Here is a tiny trained network, its code and every weight. The questions are about switching its units off for an input and a target symbol, where a switched-off unit gives its printed mean instead of its output.

import numpy as np


def w(rows, s, z=0):
    codes = np.array(rows[::2]) - 128.0
    scale = np.full(codes.shape[1], s)
    scale[-1] = z or s
    return codes * scale


def norm(h):
    return h / np.sqrt((h * h).mean(-1, keepdims=True) + 1e-5)


def f(y):
    return y / 2 * (1 + np.tanh(0.7978845608 * (y + 0.044715 * y**3)))


def softmax(a):
    e = np.exp(a - a.max(-1, keepdims=True))
    return e / e.sum(-1, keepdims=True)


def log_softmax(a):
    a = a - a.max(-1, keepdims=True)
    return a - np.log(np.exp(a).sum(-1, keepdims=True))


def net(x, mask):
    ids = ['ΔΠΦαβζθμστψω'.index(c) for c in x.split()]
    T = len(ids)
    res = E[ids] + P[:T]
    r = norm(res)
    for j in range(2):
        rows = slice(2 * j, 2 * j + 2)
        q, k, v = (r @ M[0][rows].T for M in (Q, K, V))
        z = softmax(np.where(np.tri(T) > 0, q @ k.T / 2**0.5, -1e9)) @ v
        o = O[0][rows]
        res = res + np.where(mask[j], z, o[:, -1]) @ o[:, :-1]
    y = f(norm(res) @ A[0][:, :-1].T + A[0][:, -1])
    res = res + np.where(mask[2:6], y, B[0][:, -1]) @ B[0][:, :-1]
    return log_softmax(norm(res)[-1] @ U[:, :-1].T + U[:, -1])


Q, K, V, O, A, B = {}, {}, {}, {}, {}, {}
E = w([
[122,142,143,81,116,32],'Δ',
[124,236,31,76,67,138],'Π',
[129,141,236,92,54,180],'Φ',
[124,145,211,231,112,40],'α',
[215,22,199,129,46,142],'β',
[57,159,149,73,7,56],'ζ',
[100,218,101,159,70,115],'θ',
[84,9,117,43,107,179],'μ',
[219,8,81,195,214,87],'σ',
[94,132,127,124,58,38],'τ',
[155,116,146,170,126,72],'ψ',
[159,80,155,109,119,202],'ω',
],0.014)
P = w([
[146,191,143,143,123,135],'0',
[254,59,182,162,102,82],'1',
[71,44,26,235,50,197],'2',
[107,181,185,93,159,77],'3',
[194,93,88,97,60,72],'4',
[47,44,115,177,134,213],'5',
[131,187,168,114,182,72],'6',
[145,87,103,74,80,52],'7',
[52,108,117,191,185,206],'8',
[135,189,159,123,172,77],'9',
[173,99,169,100,38,91],'10',
[42,105,149,143,197,181],'11',
[91,198,165,60,168,77],'12',
[197,102,163,105,55,125],'13',
],0.012)
Q[0] = w([
[166,117,156,90,85,59],'H1',
[86,136,98,49,192,206],'H1',
[146,136,83,96,46,2],'H2',
[238,102,140,137,114,127],'H2',
],0.0076)
K[0] = w([
[132,168,183,253,236,148],'H1',
[58,69,94,16,124,156],'H1',
[149,217,125,113,167,135],'H2',
[195,253,188,96,76,110],'H2',
],0.0059)
V[0] = w([
[231,97,129,100,184,109],'H1',
[88,67,153,1,126,209],'H1',
[87,111,23,218,159,236],'H2',
[131,228,59,51,117,123],'H2',
],0.0091)
O[0] = w([
[105,170,122,2,96,131,173],'H1',
[170,131,108,145,151,34,2],'H1',
[194,146,71,254,136,113,6],'H2',
[190,146,98,69,174,178,78],'H2',
],0.0087,0.0062)
A[0] = w([
[34,114,147,157,113,145,181],'N1',
[133,68,203,93,254,109,5],'N2',
[104,197,129,135,108,79,41],'N3',
[80,198,70,203,135,78,44],'N4',
],0.0092,0.0016)
B[0] = w([
[241,2,49,233,185,176,255],'N1',
[42,218,78,178,75,118,218],'N2',
[97,187,130,150,180,184,147],'N3',
[217,24,86,226,118,238,162],'N4',
],0.007,0.0048)
U = w([
[103,21,50,210,47,220,154],'Δ',
[66,101,88,207,156,247,212],'Π',
[39,111,207,205,213,157,207],'Φ',
[64,122,172,86,254,140,159],'α',
[227,127,161,121,119,81,103],'β',
[132,110,161,112,57,108,126],'ζ',
[176,101,146,133,66,68,85],'θ',
[190,107,124,108,140,183,48],'μ',
[114,86,131,130,124,155,3],'σ',
[141,229,111,137,156,170,177],'τ',
[100,103,131,153,90,2,127],'ψ',
[182,117,169,129,146,156,70],'ω',
],0.008,0.0056)

Each question gives the input, a string of symbols that net reads in full, and the target symbol t.
The units are the heads (2 rows each of Q, K, V and O) and the neurons (one row each of A and B). Each row of codes is followed by its name. A weight is (code - 128) times the scale printed after its matrix; where a second scale follows, it is the last column's (O, A, B and U).
mask holds one flag per unit, heads first, then neurons. A switched-off unit (its flag False) gives its mean, the last column of its rows in O or B, instead of its output. The means were averaged over made-up inputs and are rounded, as every weight is.
A unit's drop is (log p(t) with every unit on - log p(t) with that unit switched off) / (log p(t) with every unit on - log p(t) with every unit switched off).
The circuit of an input: a set's keep is (log p(t) with only the set's units on - log p(t) with every unit switched off) / (log p(t) with every unit on - log p(t) with every unit switched off). Starting from all 6 units, units are removed one at a time, each time the one whose removal leaves the highest keep (on an exact tie, the one counted first), for as long as the keep stays at least 0.8.
circuit, biggest first: the units of the circuit, biggest drop first
k most important neurons: the k neurons with the biggest drops, biggest first
heads that matter: for each layer, one digit per head in row order, 1 if its drop is at least 0.15 and else 0, layers parted by /
drop when u is switched off: that unit's drop, to one decimal
input ω σ Φ σ β Δ ψ Φ α τ, target Φ: heads that matter -> 10
input ω ζ θ β μ Π ζ, target τ: heads that matter -> 01
input ω Δ σ σ σ ψ σ ω α, target Δ: circuit, biggest first -> (H2; N4)
input ψ ζ α θ, target Π: circuit, biggest first -> (H1; N1)
input α μ σ α μ Δ ω μ α θ, target Π: heads that matter -> 00
input Δ Δ α Π θ ω σ α Π σ β ψ, target Δ: heads that matter -> 01
input Δ σ α ψ ζ θ σ σ σ α ω ζ μ, target ψ: circuit, biggest first -> (H1; H2)
input θ σ α α Φ μ β σ α ζ θ Δ, target Δ: 2 most important neurons -> (N4; N1)
input μ ζ Π ψ Π μ θ α Δ, target Δ: circuit, biggest first -> (N4; H2)
input ψ σ α ψ α θ α ω Δ θ β τ, target Δ: circuit, biggest first -> (N1)
input α σ σ ζ β σ α α Δ α τ Φ, target Δ: circuit, biggest first -> (N1; H2)
input α ω σ Φ ζ σ τ, target Φ: 2 most important neurons -> (N1; N3)
input τ Π σ Π σ Π Π ζ α, target Δ: circuit, biggest first -> (N4; H2)
input ζ β θ α σ μ τ α σ ζ Φ Π, target Δ: most important neuron -> (N4)
input Δ α σ Δ ψ ζ μ σ σ Π θ τ, target Δ: circuit, biggest first -> (H2; N4)
input μ ω β Π σ μ τ σ α α α ζ, target Δ: 2 most important neurons -> (N1; N4)
input ω Δ τ Π Δ β ω Φ α ζ Φ θ, target Δ: circuit, biggest first -> (N4; H2)
input σ Π ω σ Π Φ σ, target τ: 2 most important neurons -> (N2; N1)
input ω ω β Φ σ ω τ θ β τ σ Π, target Δ: drop when H2 is switched off -> 0.4
input Π Φ ζ β τ Δ Φ ω ω Φ β μ μ, target ψ: drop when N4 is switched off -> 0.0
input Φ σ ψ α ψ θ μ σ σ ψ Δ ζ, target Δ: drop when H2 is switched off -> 0.5
